Here is a tiny trained network, its code and every weight. The questions are about switching its units off for an input and a class, where a switched-off unit gives its printed mean instead of its output.

import numpy as np


def w(rows, s, z=0):
    codes = np.array(rows[::2]) - 128.0
    scale = np.full(codes.shape[1], s)
    scale[-1] = z or s
    return codes * scale


def f(y):
    return y / 2 * (1 + np.tanh(0.7978845608 * (y + 0.044715 * y**3)))


def log_softmax(a):
    a = a - a.max(-1, keepdims=True)
    return a - np.log(np.exp(a).sum(-1, keepdims=True))


def net(x, mask):
    res = np.array(x, float).reshape(1, 3) / 4 @ E
    y = f(res @ A[0][:, :-1].T + A[0][:, -1])
    res = res + np.where(mask, y, B[0][:, -1]) @ B[0][:, :-1]
    return log_softmax(res[-1] @ U[:, :-1].T + U[:, -1])


A, B = {}, {}
E = w([
[192,193,96,214,72,111,27,209],'x0',
[207,60,54,209,170,136,185,234],'x1',
[122,168,147,221,232,1,127,102],'x2',
],0.012)
A[0] = w([
[144,98,54,217,190,40,181,169,187],'n0',
[213,161,111,196,153,75,67,104,125],'n1',
[89,206,204,88,175,28,90,15,212],'n2',
[161,33,137,118,182,169,220,143,100],'n3',
[192,204,182,217,126,158,118,140,158],'n4',
[188,149,81,131,12,159,46,216,193],'n5',
[126,12,89,121,138,172,117,137,254],'n6',
[145,158,128,66,74,200,72,96,136],'n7',
],0.011,0.0058)
B[0] = w([
[249,124,180,196,239,121,132,120,247],'n0',
[75,119,102,126,163,72,130,197,208],'n1',
[80,68,115,126,126,112,56,46,252],'n2',
[158,97,160,82,147,192,171,89,191],'n3',
[101,126,158,87,115,95,71,184,192],'n4',
[122,128,88,140,100,166,81,207,243],'n5',
[112,116,157,79,128,177,204,168,189],'n6',
[112,105,97,170,65,185,157,59,191],'n7',
],0.012,0.023)
U = w([
[84,139,157,36,120,163,254,97,101],'0',
[60,124,148,105,94,151,92,55,155],'1',
[144,157,159,175,178,24,141,141,23],'2',
[127,149,119,127,27,205,177,152,63],'3',
[183,117,184,152,187,162,179,140,176],'4',
[115,144,128,135,120,123,78,220,253],'5',
],0.013,0.0025)

Each question gives the input, the list of numbers given to net, and the class t.
The units are the neurons (one row each of A and B). Each row of codes is followed by its name. A weight is (code - 128) times the scale printed after its matrix; where a second scale follows, it is the last column's (A, B and U).
mask holds one flag per neuron, in row order. A switched-off neuron (its flag False) gives its mean, the last column of its row in B, instead of its output. The means were averaged over made-up inputs and are rounded, as every weight is.
A unit's drop is (log p(t) with every unit on - log p(t) with that unit switched off) / (log p(t) with every unit on - log p(t) with every unit switched off).
The circuit of an input: a set's keep is (log p(t) with only the set's units on - log p(t) with every unit switched off) / (log p(t) with every unit on - log p(t) with every unit switched off). Starting from all 8 units, units are removed one at a time, each time the one whose removal leaves the highest keep (on an exact tie, the one counted first), for as long as the keep stays at least 0.8.
units of the circuit, in order: the units of the circuit, biggest drop first
top k neurons: the k neurons with the biggest drops, biggest first
drop of u: that unit's drop, to one decimal
input [0,1,-1], class 3: units of the circuit, in order -> [n0 n2]
input [7,-5,-7], class 3: units of the circuit, in order -> [n7]
input [-3,-1,-2], class 0: units of the circuit, in order -> [n0 n2]
input [4,-4,-1], class 1: top 2 neurons -> [n0 n7]
input [-4,-2,-3], class 0: top 3 neurons -> [n5 n2 n0]
input [-1,8,-7], class 3: top 2 neurons -> [n5 n0]
input [5,-7,6], class 1: top 2 neurons -> [n2 n0]
input [-5,-2,0], class 1: top 2 neurons -> [n2 n0]
input [-6,-6,-8], class 0: drop of n6 -> 1.4
input [7,-6,-6], class 3: drop of n7 -> 0.8
input [-1,2,5], class 2: drop of n3 -> 0.1
